[ 48  56  57  21  15  21 -14 -41 -26  -5  -8  12   8  13  13  15  56 -52
 -18  62  28 -32  21  55  16  -2  23 -17  30  -6  42 -36  -5] => 1
[ 68  57  56  23  35  26 -52 -35 -24   1 -15  14   4  12  28   9  45 -33
 -31  27  46 -14  41  57  -7  -4 -24 -17  45  17  22 -38  -2] => 3
[ 73  50  55  21  37  28 -44 -43 -15   8 -16  14  -1  18  26   2  45 -34
 -24  32  39 -10  43  55   1  -6 -22 -16  48  22  28 -38  -2] => 2
[ 38  59  65  22  10  17  -1 -39 -28  -5  -8   8  27  10   8  14  58 -49
 -11  62  21 -45  12  50  27  -1  26 -25  20 -22  39 -26  -2] => 1
[ 37  61  63  27  19  12 -22 -39 -21   3 -10  10   8   9  17   8  50 -42
 -21  48  29 -37  34  55  15  10  10 -16  27 -10  26 -31  -4] => 12
[ 74  52  66  28  40  25 -56 -31 -18   8 -14   9   4  19  35   6  49 -41
 -30  28  43 -18  37  67   9 -11 -22 -18  47  10  25 -32   2] => 9
[ 75  52  63  24  35  25 -53 -32 -21  -1 -13  13   1  20  29   7  50 -41
 -25  33  44 -14  44  66   7  -7 -16 -17  46  14  26 -33  -1] => 9
[ 37  31  35   3   3  18 -96 -10 -61  24  14  45 -32  14  33  30  65 -36
   3  70  22 -32   7  50  36 -19  42 -14  16  23  42  -1   0] => 7
[ 49  49   5   1  -6  15 -76  -3 -67  -3  13  50 -28  -4  26   0  53 -24
   9  32  30 -16  41  59  18 -11  36 -14   5  19  22  -9   2] => 0
[ 56  51  20   1  -8  22 -79 -12 -61   6   8  49 -24   2  27  -1  58 -24
   6  38  27 -17  18  49  25 -17  30 -21  25  21  20 -13   8] => 2
[  50   35   24   15    4   23 -105  -12  -55   28   16   47  -33   22
   36   29   59  -26   -9   66   31  -32    8   49   26  -24   45  -12
   15   24   39   -5   -1] => 1
[ 69  54  61  25  45  25 -56 -37 -21  10 -16  12   1  16  36   3  38 -30
 -33  26  42 -16  36  64   3 -10 -26 -17  43  20  20 -38   2] => 0
[ 77  49  64  19  40  21 -47 -37  -9  20 -18   9   5  18  24   1  40 -31
 -23  25  40  -8  42  48   3  -3 -25 -19  45  28  31 -37  -2] => 2
[ 70  60  46  24  38  26 -42 -45 -18   2 -19  15   2  15  29   7  50 -36
 -25  29  44 -14  41  70   4 -12 -27 -13  55  18  28 -30  -4] => 6
[ 43  62  59  29  18  19  -7 -36 -23  -5 -11  10  20  11  11  17  43 -53
 -16  62  20 -43  21  51  24   4  28 -17  20 -26  41 -26  -2] => 1
[ 62  53  71  21  38  26 -49 -39 -23   3 -14  10   5  22  28   3  44 -30
 -27  38  42 -17  40  66   2  -6 -24 -17  39  21  26 -30   1] => 0
[ 75  49  63  22  48  18 -51 -31 -11  20 -13  11   6  16  28   9  45 -30
 -25  22  44 -14  50  51   2  -2 -24 -19  38  22  27 -37  -7] => 0
[ 60  58  12  10 -15  24 -88  -9 -60  12  13  62 -31  -5  23  -3  66 -20
   3  33  42 -22  50  51  16 -23  26 -15  18  26  13 -16  -1] => 8
[ 74  48  67  22  30  21 -44 -32 -18   8 -11  14   7  17  21   1  53 -36
 -19  27  45 -16  44  53  13  -8 -13 -20  40  15  26 -33  -5] => 9
[ 51  52  26   3  -6  17 -81 -13 -62   6  12  49 -29   1  28  -1  59 -24
   5  34  34 -17  27  57  20 -13  32 -18  17  24  17 -12   5] => 0
[ 76  53  50  11  40  16 -44 -34  -7  14 -16   4   1  17  24  -2  42 -37
 -35  30  41  -6  42  56   9  -1 -20  -9  47  17  38 -43  -7] => 10
[ 47  38  25   8   3  19 -90 -18 -58  25  17  51 -27  16  39  30  64 -33
   4  68  24 -33  13  52  23 -22  46 -15  12  25  42 -11   1] => 1
[ 27  58  57   7  14  13  -4 -55 -28 -11 -11  10   6   7   7  11  61 -52
 -19  62  15 -40  20  60  29   5  10 -11  33  -1  43 -27 -10] => 7
[ 71  56  65  25  37  26 -45 -37 -18   5 -18   8   0  20  28  -3  49 -33
 -30  34  45 -13  40  62   2  -6 -21 -18  46  16  20 -39   2] => 12
[ 53  50  19   0 -14  21 -72 -12 -55  27  14  61 -28   0  12   0  60 -27
  23  33  37 -21  34  43  29 -13  38 -26  22  23  23 -10  -5] => 5
[ 35  52  59  23  17  18 -19 -39 -25   0 -11  14  13  15  10  17  44 -53
 -13  66  26 -37  17  55  20   0  18 -17  32 -16  43 -27  -5] => 5
[  35   35   28   11   -3   14 -101  -17  -57   41   19   44  -30   18
   42   24   67  -23    1   66   27  -37    7   44   32  -20   53  -23
   12   15   32   -3    3] => 12
[ 37  53  63  26  17  15 -24 -31 -27  -7 -10  14  15  12  11  15  44 -52
 -15  53  26 -40  34  54  27   6  16  -9  27 -18  39 -22  -5] => 9
[ 39  58  62  25  13  19 -14 -31 -27  -7 -10  13  16  12   4  12  47 -51
 -18  57  22 -43  23  55  25   3  17 -13  22 -18  40 -27   0] => 1
[ 41  59  66  15  23  16  -8 -47 -26 -16 -14   1  23   6  15   9  49 -47
 -25  59  12 -41  13  54  29   2  18 -14  27  -8  44 -27  -8] => 4
[  42   33   25    4    0   20 -104  -17  -56   22   20   50  -36   11
   36   34   60  -20    2   63   31  -34   29   55   25  -13   48  -16
    9   31   42    5  -14] => 4
[  37   29   18    7   -7   18 -107  -21  -58   27   19   49  -34   18
   32   27   57  -24    4   62   36  -27   16   48   35  -15   56  -16
   13   19   38    5  -12] => 10
[  39   28   35   12    0   21 -114   -9  -58   33   21   49  -24   23
   34   28   49  -22  -15   50   11  -19   20   39   21  -21   38  -35
   21   15   43   -2   -2] => 10
[ 46  44   7   1  -4  15 -74 -14 -69   4  11  44 -22  -3  33  -1  53 -25
  13  28  28 -17  32  65  22 -16  33 -21   4  26  21  -6   4] => 0
[ 39  50  70  21  10  16 -19 -45 -28 -10 -12   7  21  19   3   7  56 -48
 -15  61  24 -30  13  45  20   0  15 -20  32  -7  40 -25   2] => 2
[ 70  49  55  20  32  31 -43 -44 -23   1 -16  16  -9  15  20   4  41 -40
 -27  35  43 -16  40  66   7  -7 -24  -9  53  18  33 -31  -6] => 11
[ 84  44  61  19  33  18 -58 -29  -9  15 -18  16  -1  17  20  -1  42 -32
 -26  27  48 -10  54  52   5  -8 -33  -6  44  25  31 -38  -3] => 8
[ 54  44  15  -5 -16  24 -75 -10 -62  14  13  62 -31   0  16  -4  61 -19
  19  36  30 -18  34  38  29 -14  35 -17  20  27  24 -11  -1] => 2
[ 37  38  24   6   4  14 -95 -15 -57  34  16  52 -27  12  32  26  70 -39
   9  58  22 -35  20  46  33 -20  39 -17  17  20  39 -10   4] => 7
[ 26  50  67  20   4  23 -17 -45 -30  -1  -9  11  13  11   5   6  59 -47
 -10  54  22 -36  20  50  23   4  18 -21  27  -2  34 -25  -4] => 2
[  35   22   27    6   -9   20 -102  -17  -64   22   23   52  -33   17
   35   35   58  -21   -8   58   10  -24   14   36   14  -17   43  -25
   25    9   45    3   -6] => 3
[ 34  55  59  11   8  21  -6 -54 -26   3  -7  11   5   3  14  10  54 -47
 -13  54  24 -42  22  61  25   4  13 -23  30  -4  35 -27 -10] => 11
[ 47  59   5  -1  -7  17 -65 -19 -63  -5   6  53 -27  -6  25   1  58 -24
   9  36  27 -18  33  62  23 -15  30  -8  22  31  24  -9  -5] => 6
[  40   37   26    8    6   14 -100  -18  -57   36   16   49  -35   17
   44   27   58  -29   -4   62   24  -31   17   51   24  -16   38  -13
   23   24   40   -4    0] => 12
[  49   34   20   14    2   18 -114  -16  -55   28   13   49  -33   13
   45   29   56  -20  -12   60   28  -29   17   48   22  -25   35  -12
   18   26   33   -2   -7] => 8
[ 28  48  61  14  16  18 -15 -45 -35  -4 -10   8  11  11  10  14  51 -50
 -21  60  24 -39  14  57  28   1  16 -13  29  -2  46 -23  -9] => 0
[  46   26   33   13    2   20 -108  -18  -54   30   18   51  -37   15
   41   31   53  -27   -3   57   19  -29   10   46   24  -19   37  -19
   23   16   36   -1    0] => 11
[ 57  42  23   9   7  16 -95 -10 -54  38  17  51 -24  14  40  26  62 -33
   5  58  26 -30  10  44  27 -24  43 -16  18  21  40 -12   5] => 1
[ 65  54  58  26  32  32 -42 -40 -18   8 -14  13  -9  10  26   2  45 -38
 -27  30  43 -19  43  66   2  -6 -20 -13  46  15  23 -36  -6] => 11
[ 84  52  63  15  42  19 -50 -36 -11  13 -14  10   8  14  29   7  45 -32
 -19  27  39 -14  44  56   9  -5 -17 -23  41  22  35 -31  -4] => 4
[ 38  41  22   1  -1  14 -91 -19 -63  31  15  47 -40  11  43  19  58 -27
  -1  67  25 -30   6  53  30 -16  48  -6  23  28  39   0  -4] => 12
[ 43  53  15  -2 -18  27 -64 -22 -64   7  13  61 -34  -3  15   1  60 -30
  20  41  35 -22  35  61  23 -12  37 -22  22  27  22  -8  -8] => 5
[ 60  38  16  -1 -11   4 -83  -4 -61   2  14  42 -21  -7  26   0  60 -25
  21  24  31  -7  38  57  16 -13  43 -23  -2  31  25 -11   3] => 4
[ 74  64  60  29  33  23 -48 -33 -15   5 -11  16   1  14  24  -1  49 -34
 -32  15  50 -20  62  68   1  -5 -29 -19  41  18  18 -32  -4] => 9
[ 54  60  13   7  -8  19 -73  -9 -61  -3  12  58 -24  -4  25  -4  54 -26
   9  32  25 -27  41  50  32 -10  40 -12  15   8  14 -11   1] => 9
[ 56  54   8   7  -7  19 -70 -16 -57   1   8  52 -26  -3  26   1  66 -26
  11  31  36 -14  38  59  16 -19  31 -17  20  26  18 -16  -1] => 6
[ 59  53  21  13  -8  25 -93 -12 -53  12  10  58 -31   6  20   0  62 -26
   7  29  40 -15  43  47  13 -13  27 -24  24  23  12 -23   9] => 2
[ 77  49  57  15  36  11 -43 -34  -9  31 -14  14  -3  13  26  -2  43 -29
 -19  22  44 -13  45  46  10  -1 -18 -15  43  20  28 -38  -4] => 12
[ 60  55  16  10 -10  24 -83   3 -64   4  16  60 -30  -2  22  -2  62 -28
   7  33  37 -22  44  48  26 -17  42 -15  17  14  18 -10   0] => 9
[ 82  55  55  28  41  31 -51 -29 -17   5 -16  14  -3  19  29  11  46 -42
 -30  32  46 -13  40  69   0 -10 -22 -15  48  13  29 -39   1] => 1
[ 27  60  55  16  14  18  -2 -52 -27  -9 -14  10  21   6  12  12  60 -44
  -8  58  20 -38  23  56  25   2  15 -14  32  -6  38 -22 -13] => 6
[  49   36   14   11    3   10 -102  -15  -45   33   12   46  -32   12
   40   33   62  -21    3   52   34  -25   14   47   28  -18   44  -17
   23   16   34   -1   -7] => 6
[ 76  44  63  16  43  12 -53 -21  -7  27 -17  12   5  14  13  10  49 -37
 -17  16  44 -12  50  43  14   0 -28 -19  44  19  33 -37  -6] => 7
[ 39  56  60  18   8  21  -9 -48 -25  -3  -7  11  12  11  10  13  64 -50
 -10  56  25 -38  20  59  22   2  20 -22  29 -11  36 -28  -6] => 1
[ 56  54  10  -2 -17  23 -66 -12 -67   5  13  51 -28  -2  24  -5  63 -25
  13  37  30 -18  25  61  24 -21  41 -21  12  23  22 -12   4] => 1
[ 71  58  59  29  36  24 -52 -30 -17   5 -12  11   3  13  28  13  51 -38
 -30  27  49 -15  47  58 -13  -2 -20 -20  42   7  22 -36   0] => 3
[ 76  48  55  25  36  27 -51 -36 -21   1 -19  11   5  18  29  11  49 -41
 -31  47  45 -12  37  61   2 -17 -20 -10  50  15  35 -36  -5] => 8
[ 80  53  60  28  42  29 -57 -38 -13   6 -14  17  -7  16  29  10  43 -40
 -28  25  45 -17  51  68  -2  -3 -32 -17  47  17  23 -29  -1] => 11
[ 38  51  71  24  21  13 -27 -36 -29   9 -12   4  17  13  21  13  52 -46
 -18  55  28 -34   9  52  23  -1  14 -19  32 -10  34 -26   1] => 12
[ 36  39  15   4  -3  14 -94 -24 -59  26  21  51 -34  13  39  27  67 -27
  -2  63  26 -39  21  52  33 -18  50  -9  16  25  40   1 -11] => 9
[ 36  37  23   6  -2  15 -97 -20 -57  36  19  54 -45  11  40  19  57 -19
  -1  57  24 -31  25  48  24 -12  44  -7  16  32  33  -1  -9] => 12
[ 42  58  69  24  19  13 -18 -43 -22  -2 -15   1  23  14  15  18  62 -51
 -17  57  30 -30   9  55  19  -5  15 -24  35  -6  39 -26  -1] => 6
[ 44  52  61  17  10  22  -4 -47 -28   2  -8   8  12  12  12  19  63 -56
 -11  63  30 -35  12  59  22  -4  25 -25  32  -8  46 -27  -7] => 1
[  41   29   31    8    8   17 -106   -5  -54   24   17   47  -40   16
   40   39   55  -27  -17   57    5  -21   17   46   19  -17   33  -25
   28   12   43   -3   -3] => 7
[  48   32   24   16    4   18 -109  -14  -47   34   21   47  -40   17
   41   33   53  -26  -17   54   17  -29   21   46   16  -17   35  -24
   24    7   39   -6    1] => 11
[ 34  52  64  17  16  17 -10 -43 -22   3 -12   7  14   8   6  10  43 -53
 -11  54  15 -41  19  47  33  11  18 -11  30 -16  44 -18  -8] => 11
[ 76  53  57  18  31  26 -34 -31 -17  14 -12  15   5  15  20   3  52 -33
 -19  33  43 -17  41  55   7 -10 -13 -20  38  17  31 -38  -4] => 1
